Rows near named flat spaces through zero
jl-nl: [  4  16 -10  15  28 -12   6  -5   4  10  -9 -15 -15  -6 -16   4  10   1
   4   3  -5  17   3]
jd-hq: [  8   5   7  -2 -18  17 -16 -10   0  -5   6  -8  -3   7   5   1   4   0
   2  -3  -8  -2  -6]
rp-gj: [ -1 -14   0  17   7  31  -3 -20   6  21   3 -17 -32   3  13   2   7   4
 -22   2   9   8   1]
fh-gq: [ -2  -1   5  -8   2  -1   4   2 -13   4   2 -13 -10 -11  -1   7   5   1
  -5  -8   2   3   8]
cc-pb: [-13  -4  -2   1  -7   6 -12  -4  -3  -8   6   1  -5  -7 -12  -1   3   3
   2   3   3   1   5]
jl-nl: [ -7  -1  20  12 -21  14 -20  -6   7 -14   9   7  -2  16 -12 -12   7  -6
 -13  11   2   5  -1]
fh-gq: [  2 -19   3   9  -9 -11 -13  -9  11   5 -18   0  24  11 -12   6  15  -6
   6  17   5  13   3]
[ 10   1   0   2  13 -11 -14 -18  -7   7  13  -4   3  -6  -5   5  10  10
  -5   8   4   7   1] -> cc-pb
jd-hq: [-14 -12 -20   7  16  -9   9  11  -6 -13   8  -2   2  -4 -17 -14 -12   9
   0   1   1 -18  -2]
[ -7  -3 -14  -5   2 -11  -9   3  -7   1 -37 -21   1  -8 -19  -3 -10  -6
   7   3  -2  10  22] -> fh-gq
[ -6   2  13  -3  23   2  -7 -18  23 -13   8   2  -9  -4  -6  -9   5 -11
   9  -9  -5   0 -13] -> jl-nl
[-16   2  -6  14  19  -1  -2   1  -3   9  -2   3   1  -8  -2  -3  -6  -1
  -6  -4   7   3  -2] -> jd-hq
rp-gj: [-14 -33  17   2 -21   0  20   6   4  11  -7  19 -23  14 -31 -17  -1  -3
  -9 -11  -2   2   6]
jj-mp: [-11 -22   7  -1  22 -21   0  13 -11  15  22  -5 -11 -11  -1  -5  -3 -23
  23  -5  19  20 -14]
[  4 -17 -11 -14  -3 -15 -17  28 -20   9   9   3 -10 -17   8  28  -4  -7
 -26  -3   8  17   7] -> jj-mp
jp-pj: [  8  -7   4   4  30  -5  -3   8   8  -6  -5   5  -9   2  18  -3  11   0
  -4 -14  16  -4  -6]
cc-pb: [-19  -7  -4  -7 -12  19 -26 -10  -3 -11  14  10 -15 -25 -21   2  15   8
  -2  -6  -1  -6  16]
[ -1  10 -13  13  -8 -17  -1  -2  14  -6  -4 -33  -1  16  16  28 -12   0
   8 -18   0  -2  26] -> jj-mp
[ 12  14 -13  -6 -12   4  13 -15  -2  15   1   7  11  19 -17   4  10   9
  -3   5   6  -4  -9] -> jp-pj
[ -7  12   0  -8   9 -13  11   5 -15  11  -5  -8 -20 -13   7 -10  -8   3
  -7  -4   4  -5  15] -> fh-gq
[  0   4   1   5  20   8   1  -1   6   1   3 -12   1   6  -4  -4  18   1
 -11 -10   5  -8   7] -> jp-pj
[ -6  -3  10 -10  -6  -7  13   6   4   5  -2   7  -5  11   5 -14  11  14
 -11  -4  10 -17  -3] -> fh-gq
[ 14   8  -3  10  20 -24 -23 -35 -16  12  16  -9   8 -16 -12   6  21  26
  -6  13   8  15  -2] -> cc-pb
[ -4 -19  15  10 -32  -4   2   3  25  16  -1  13 -16  39 -10   0  -6   2
 -11  -2   7   9   8] -> rp-gj
[-17  -1   4   5  -6   9 -13   5 -21 -27  15  -7  -5  10   0 -16   4   7
   8  -5 -14 -18  -4] -> jd-hq
[  2  -3   6 -12 -29  -7 -14   1  -8 -32  -5   2  -6   3  25   9  -8 -15
  -7   7   4 -20 -12] -> jl-nl
[-6 -1 -8 -4 -9 10 -9  2  2 -6  2 -1 -9 -8 -8  5 10 -2  2  0 -5  0  5] -> cc-pb
[ -9  -3  -2 -14 -19   4   9 -11  -5  10   3  13   4  14   0  -2  -6  -2
   7  11  12  -3  -4] -> jp-pj
[-26   7  -3  16  11  -1  -6   6 -17 -10  -6  18   1  -4 -11   2 -11  11
   0   7  11 -10   0] -> jd-hq
[  3  12  -6  -6  -3 -16   6   5   1  18  -3  -7  -2 -15  -6  -1   3  19
  -4   1  -2   8  -2] -> jl-nl
[-15   3  -7   9   8 -17   6   4 -10  19 -10  -7  -5  -4   5   1   1   2
   1  -2 -11  -1   8] -> jd-hq
[-11  -4  -6 -10 -14 -13   0   6  10  11  -6   3  10  10  13   2  13  14
 -15  12  -1  -3  -8] -> jl-nl
[ -5  -2  -7  10   2   5  -5   8  -4 -28  19   5   3   4 -23  -8 -20   8
   8   5  19 -10 -13] -> jd-hq
[  3   8  16 -11   0  -7  13   3  -2 -14  -1  -7   9  -4  -1  -3  -1   2
  -3   9   8 -13   7] -> rp-gj
[-12  -2   0  -5  -7   9  -9   2 -12   1   1 -18 -14  12  20  -5  20   5
   6  -3 -35  -6   6] -> jd-hq
[ -7 -12 -17  17   9   2  -2  12  -1  -2  17  -7   5  -5   7 -31 -31   1
  -6 -12  31   0  -7] -> jd-hq
[ -8  -9  15  -2   5  -2  10   2  -6   2   0   8  -5   1  -8 -18   3   0
  16   5   8   5  -9] -> jj-mp
[ -8   1   5  25  17   6  -2  -4  20  19  -5   0   3   1 -14 -11  20  10
  -7  17  -6  14   3] -> jl-nl
[ -8   9 -12   9  -7   6   6 -10 -12  -9   4  -9 -16 -27   5   9   2   8
  -9  -8 -11   5  -9] -> rp-gj
[  7   7 -21   7   2 -12  -8  13 -14  -6  -2  12  14  -2  -8  -1  -7 -11
  21  -5 -14   7  14] -> rp-gj
[  4 -20   5  -6   9  -8   2  10  -5  -2  -2   1   3  -1   4   3  -7   1
   0  -3   4   7  -7] -> jj-mp
[  4   3  26 -14  18   6   5 -12   4   3  -1 -18   5  -9  10  -7   6   5
 -13  11  16  -8  -6] -> rp-gj
[-24 -11   5 -12  19  -3 -18   3   6 -14  15  11 -14  -6  30   0   2   8
   0   1   7 -13  -4] -> jp-pj
[-23  -5  -2 -13 -23  26   3  17   6 -20   0   5 -13  -4 -10   3  -2 -15
  10 -11   2 -12  11] -> cc-pb
[ 12  -2  -5  11  -7   0  -8  -8   9 -11   6  11  -9   4  11   4  -7   5
  -7  -3  -6  -5  -5] -> fh-gq
[  7  -4 -10   5 -16   8   3   5 -19 -15  -3   5   5  21   9  11  -9 -13
  -6  19  -8  -2  16] -> jl-nl
[  6  -1  -2   5  15  -9 -21 -22 -12   7  14  -2   3 -18 -11   4  16  20
  -5   4 -10  10   3] -> cc-pb
jj-mp: [  4 -11  15   5   4   9  14  -2  14   6 -18   6   1  26   4 -18  -1  17
   7  -3  -9  -7   3]
jp-pj: [ 12   7  -9 -13 -18  14   7 -16   2  17  -1   8  18  21 -12   1   7   0
   1   2  11  -1   3]
[-24  -8   2 -12 -19  19 -10  -1   0 -14  10   6  -9 -15 -14   4  12   4
  -3  -9  -3 -12   6] -> cc-pb
[-12   4   3  -5 -14  16  24  22  10  -8 -15   8  -7  10  11   0 -14 -21
   9  -8  -1 -10  -1] -> cc-pb
[ -6   8   5   6  -9  -1  -2  11  -6  15  13  -1   0 -21 -33  -9   8  18
 -10   6   1  24  13] -> jl-nl
[-5 -2 -7  3  5 -5  3  3  3  1  6 -4  1 -3 -2 -9 -4 -1  0  3  8 -1  1] -> jd-hq
[ -8 -17  14  -9  -6 -16  14  11  12  -1   0  13   2  13 -21 -15  -3  -3
   2  -4  -1  -2   2] -> rp-gj
[ 11  -7 -20   8   5  12   4  12 -14  -5 -11   3   5  12  12   6 -13  -9
  -2  16   0   6   6] -> jl-nl
[ 14   9 -29  11  29   7  19  16 -11  -3  -4  -2   4   1  -4  12  -4   0
   1  18 -18  17  10] -> jl-nl
[-29  -1 -18  -9  14   8  14  -2 -24 -17  22  12   3 -27 -17  -9  22   0
  -2  -4   3   8 -23] -> rp-gj
[ -6  -5  -2  -4  -2  13 -36 -18  -6  -6  21  -3  -2 -35 -22   7  18  20
  -4  -5  -3   0   9] -> cc-pb
[  5  -2   7  -5  21  14  -2  -6  -1   8 -11 -16   6  -7  -3  -5  -3 -11
  -3   5   3   1   6] -> rp-gj
[ -5 -11  18  -2  16   4  11  -1 -11  -2 -12  -4  11 -15 -30 -20   2 -12
   0   1 -14  -1  -2] -> rp-gj
[ -1  14  29 -10  -5 -24  -5 -20   1 -10  -5 -13 -30   2 -23   3  22  -7
   3 -14  -1   8   1] -> jl-nl
[10  1 -6  9  5 -9  5 -4  3  3 -1  2  4  7  7 -5  1 -1 -3  6  2  4 -7] -> cc-pb
[ 26 -14   1 -10 -12   2   6 -15  32  17   8 -18   9  11   7 -10 -17 -12
 -10  -7  28  26  -9] -> jd-hq
[-14  -1  -3  -9  -5  14 -14  -3  -2  -7   8   4 -12 -16 -23   9   5   3
  -6  -1   0   3   7] -> cc-pb
[ -3  16  15   4   7   1  -6  -3 -11   3 -11  21   2  -8   0  14   4  -1
  -5   7   4   1   2] -> jd-hq
[  2  -3  13   6   0   6  14   4   1  -6   4  18   1 -10 -10 -31   4   2
  19   8  15  -1 -15] -> jj-mp
[  5   4  -4 -16 -15  -1   7   3 -21 -18  -1  15   5  -8  -1  -8   2   9
 -12  18  -3   7  -6] -> jj-mp
[ -1 -14   1  -2  -8   1   3  13   3   6 -14   0  -4  -9   1  -7 -14 -15
  13   4   0   4  -8] -> jp-pj
[  7  10  -7 -11 -12  20  17  -2   0  -7  -4  -7   7   0  -9   0 -10   8
  26 -24  -8 -14  14] -> fh-gq

Rows near named flat spaces through zero (a row that begins with a name and a colon came from that space)
sd-bs: [-13 -18  15  -3  19   1 -12 -15  -2   5  11 -22 -16   0  -6  16   3   6
  -2  -6 -12  -4  17]
qz-qm: [  0  -5   4  14 -10   0   0 -11  -6  23   3  -6 -12   0  15  -7  10  -4
  27  19   2  -3   3]
rq-sg: [ 16 -14 -20   2  23  -5  15  13  -4   9   1   9 -12   8  -2 -15  13 -14
  -6  -9  15  -8   1]
fq-jt: [  5  -6   3  16 -27 -28  -9  16  -8   8 -11 -27   9  -2   7  28  13  13
   6  11   7  -2  -7]
qh-rl: [ -4 -25 -18  10   1   2  -7  19  -2 -14  -7  13   9  -5  -9  18 -10   7
  20 -18   0 -11  20]
td-cz: [-41   5   9   2   7 -18  10   4   9  -9  -5  10  11  -3  31  -8  -3  36
 -41  -8   5  -8  22]
gd-pp: [-12  -1   9  13  -2  14 -11  13  -7  21  -4   0  -4 -10  15   2  -1 -25
   5  -4   2   0 -14]
[ 13  11  -7 -37  -4 -18 -14  -6   5  12  -4 -16   3 -32  37  15  11  16
  12  -8  37  -6 -16] -> fq-jt
gn-cn: [  8  -5  -4  -2   0   7 -12 -10   4   1   5  -1   9   8   0   2   9   6
  -1  11  23  -4   7]
[ 17  -3  13  38  13   9   7   8 -16  -5  -1  -2   6 -13 -20 -15 -17  -7
   4   4 -11   3  -8] -> qz-qm
rq-sg: [  6  -7  -3  -7  -4  -9  21  10   3  16  -5   5 -18   6  -6 -15   1 -14
 -19   4 -15 -25  20]
